Below are the code and all the weights of a small trained network. Each question names an input and a target symbol and asks about switching units off, where a switched-off unit gives its printed mean instead of its output.

import numpy as np


def w(rows, s, z=0):
    codes = np.array(rows[::2]) - 128.0
    scale = np.full(codes.shape[1], s)
    scale[-1] = z or s
    return codes * scale


def softmax(a):
    e = np.exp(a - a.max(-1, keepdims=True))
    return e / e.sum(-1, keepdims=True)


def log_softmax(a):
    a = a - a.max(-1, keepdims=True)
    return a - np.log(np.exp(a).sum(-1, keepdims=True))


def net(x, mask):
    ids = ['ΔΦαγεπτω'.index(c) for c in x.split()]
    T = len(ids)
    res = E[ids] + P[:T]
    u = 0
    for l in range(3):
        r = res
        for j in range(3):
            rows = slice(2 * j, 2 * j + 2)
            q, k, v = (r @ M[l][rows].T for M in (Q, K, V))
            z = softmax(np.where(np.tri(T) > 0, q @ k.T / 2**0.5, -1e9)) @ v
            o = O[l][rows]
            res = res + np.where(mask[u + j], z, o[:, -1]) @ o[:, :-1]
        u += 3
    return log_softmax(res[-1] @ U[:, :-1].T + U[:, -1])


Q, K, V, O = {}, {}, {}, {}
E = w([
[134,123,208,155,140,148],'Δ',
[97,125,149,145,36,151],'Φ',
[165,209,22,93,54,158],'α',
[236,126,127,144,122,189],'γ',
[132,246,152,30,30,110],'ε',
[36,44,15,92,136,161],'π',
[88,236,77,166,165,12],'τ',
[243,71,53,52,192,150],'ω',
],0.014)
P = w([
[67,5,154,123,122,178],'0',
[71,69,210,83,132,161],'1',
[48,79,254,71,177,153],'2',
[73,103,219,119,170,144],'3',
[80,89,191,132,167,116],'4',
[53,199,142,189,214,198],'5',
[82,139,129,183,193,158],'6',
[91,108,141,167,177,114],'7',
[103,78,152,164,162,104],'8',
],0.0046)
Q[0] = w([
[184,180,226,145,108,160],'0.h0',
[191,153,131,40,71,92],'0.h0',
[76,19,92,133,254,72],'0.h1',
[126,198,181,165,117,127],'0.h1',
[56,152,37,69,32,152],'0.h2',
[11,188,106,188,58,63],'0.h2',
],0.0088)
K[0] = w([
[154,177,179,141,122,64],'0.h0',
[174,106,130,144,167,189],'0.h0',
[150,2,96,92,181,173],'0.h1',
[120,135,178,160,74,106],'0.h1',
[130,94,112,213,212,124],'0.h2',
[23,218,83,163,194,58],'0.h2',
],0.0094)
V[0] = w([
[110,163,55,213,168,71],'0.h0',
[137,57,66,111,52,135],'0.h0',
[49,236,124,213,90,88],'0.h1',
[102,227,180,84,1,177],'0.h1',
[205,36,150,76,72,156],'0.h2',
[144,68,162,134,70,247],'0.h2',
],0.0054)
O[0] = w([
[75,69,19,201,127,78,58],'0.h0',
[127,142,132,144,201,97,180],'0.h0',
[197,51,151,132,89,107,6],'0.h1',
[191,41,230,64,136,67,163],'0.h1',
[124,208,152,161,173,255,32],'0.h2',
[151,125,88,134,188,201,42],'0.h2',
],0.0061,0.0014)
Q[1] = w([
[120,131,77,41,110,100],'1.h0',
[146,42,157,47,100,148],'1.h0',
[51,134,225,25,200,95],'1.h1',
[237,77,243,131,45,166],'1.h1',
[133,101,153,71,225,107],'1.h2',
[171,2,70,80,137,147],'1.h2',
],0.0057)
K[1] = w([
[120,182,132,157,175,149],'1.h0',
[132,70,111,176,131,106],'1.h0',
[125,92,85,189,197,16],'1.h1',
[160,182,80,91,104,158],'1.h1',
[121,202,91,62,128,144],'1.h2',
[48,254,145,122,119,102],'1.h2',
],0.0083)
V[1] = w([
[152,81,179,91,127,176],'1.h0',
[137,183,255,184,135,63],'1.h0',
[194,81,26,29,112,184],'1.h1',
[247,221,81,139,162,87],'1.h1',
[160,74,91,192,158,83],'1.h2',
[134,138,128,50,250,61],'1.h2',
],0.0062)
O[1] = w([
[125,130,139,96,145,144,234],'1.h0',
[197,59,41,163,134,55,10],'1.h0',
[65,215,98,74,86,205,136],'1.h1',
[120,239,98,147,66,95,191],'1.h1',
[144,253,99,186,109,170,3],'1.h2',
[123,225,137,188,216,113,178],'1.h2',
],0.0063,0.0017)
Q[2] = w([
[144,157,146,184,134,102],'2.h0',
[138,116,129,9,164,182],'2.h0',
[147,130,60,165,113,129],'2.h1',
[150,106,75,19,155,171],'2.h1',
[185,165,224,123,157,153],'2.h2',
[117,157,172,95,68,192],'2.h2',
],0.011)
K[2] = w([
[27,118,147,166,143,26],'2.h0',
[255,112,15,57,190,193],'2.h0',
[87,140,176,195,119,82],'2.h1',
[31,132,47,43,120,10],'2.h1',
[97,138,114,151,154,43],'2.h2',
[182,119,69,199,242,92],'2.h2',
],0.0079)
V[2] = w([
[103,130,10,120,227,66],'2.h0',
[26,107,189,236,104,100],'2.h0',
[76,132,2,86,75,62],'2.h1',
[97,156,164,57,34,117],'2.h1',
[180,205,193,204,152,89],'2.h2',
[195,147,156,163,115,130],'2.h2',
],0.0086)
O[2] = w([
[57,234,121,122,195,51,252],'2.h0',
[157,2,25,33,193,124,72],'2.h0',
[76,122,182,224,31,87,20],'2.h1',
[196,119,163,87,52,39,151],'2.h1',
[244,163,71,70,208,205,53],'2.h2',
[159,203,101,63,125,212,58],'2.h2',
],0.0063,0.0031)
U = w([
[116,85,171,138,177,158,68],'Δ',
[85,32,130,82,51,142,13],'Φ',
[107,151,116,142,2,110,67],'α',
[171,145,141,169,62,204,240],'γ',
[171,132,209,97,79,89,31],'ε',
[19,80,154,179,70,154,191],'π',
[140,122,93,183,107,62,255],'τ',
[44,221,157,129,120,126,68],'ω',
],0.0088,0.0047)

Each question gives the input, a string of symbols that net reads in full, and the target symbol t.
The units are the heads (2 rows each of Q, K, V and O). Each row of codes is followed by its name. A weight is (code - 128) times the scale printed after its matrix; where a second scale follows, it is the last column's (O and U).
mask holds one flag per head, layer by layer. A switched-off head (its flag False) gives its mean, the last column of its rows in O, instead of its output. The means were averaged over made-up inputs and are rounded, as every weight is.
A unit's drop is (log p(t) with every unit on - log p(t) with that unit switched off) / (log p(t) with every unit on - log p(t) with every unit switched off).
The circuit of an input: a set's keep is (log p(t) with only the set's units on - log p(t) with every unit switched off) / (log p(t) with every unit on - log p(t) with every unit switched off). Starting from all 9 units, units are removed one at a time, each time the one whose removal leaves the highest keep (on an exact tie, the one counted first), for as long as the keep stays at least 0.8.
units of the circuit, in order: the units of the circuit, biggest drop first
unit that matters most: the unit with the biggest drop
which heads matter: for each layer, one digit per head in row order, 1 if its drop is at least 0.15 and else 0, layers parted by /
input ω Δ γ, target ω: which heads matter -> 110 / 011 / 100
input ε Δ Φ, target ε: which heads matter -> 110 / 000 / 010
input τ τ γ γ γ τ Δ γ π, target τ: units of the circuit, in order -> 1.h2; 0.h2; 1.h1
input α Δ π α ε ε γ, target ε: units of the circuit, in order -> 0.h1
input Δ τ Φ τ γ, target τ: which heads matter -> 101 / 101 / 110
input γ π Δ, target π: units of the circuit, in order -> 2.h2; 0.h0; 1.h1
input ε γ Δ, target ε: units of the circuit, in order -> 0.h0; 2.h1; 0.h1
input ω γ τ τ α, target τ: units of the circuit, in order -> 1.h2; 2.h0; 0.h2
input α π γ γ γ π ε, target π: units of the circuit, in order -> 2.h2; 1.h1; 0.h0
input γ π π Δ α, target π: units of the circuit, in order -> 2.h2; 1.h1; 2.h1
input α α Φ, target α: which heads matter -> 000 / 010 / 110
input γ Φ γ Φ, target γ: which heads matter -> 001 / 000 / 100
input Φ γ Φ, target γ: units of the circuit, in order -> 2.h0; 0.h2
input ω Δ ω Δ π, target ω: units of the circuit, in order -> 2.h0
input π γ τ, target τ: which heads matter -> 001 / 010 / 000
input ω π γ Φ τ α, target α: units of the circuit, in order -> 0.h2; 2.h1
input ω γ γ, target ω: units of the circuit, in order -> 0.h1; 2.h0
input ε Φ γ, target ε: which heads matter -> 010 / 001 / 010
input α ω τ γ Φ, target Φ: units of the circuit, in order -> 0.h2; 2.h0
input γ ω α γ ω γ α, target ω: units of the circuit, in order -> 2.h0; 0.h2; 1.h1
input γ Φ α, target γ: unit that matters most -> 0.h2
input ε π ω Φ, target ω: which heads matter -> 111 / 011 / 100
input ω ε γ α, target ε: which heads matter -> 010 / 100 / 010
input ε π γ, target π: which heads matter -> 100 / 010 / 001
input Δ ε τ π γ τ π, target τ: which heads matter -> 011 / 011 / 100
input τ τ Φ, target τ: which heads matter -> 001 / 111 / 100
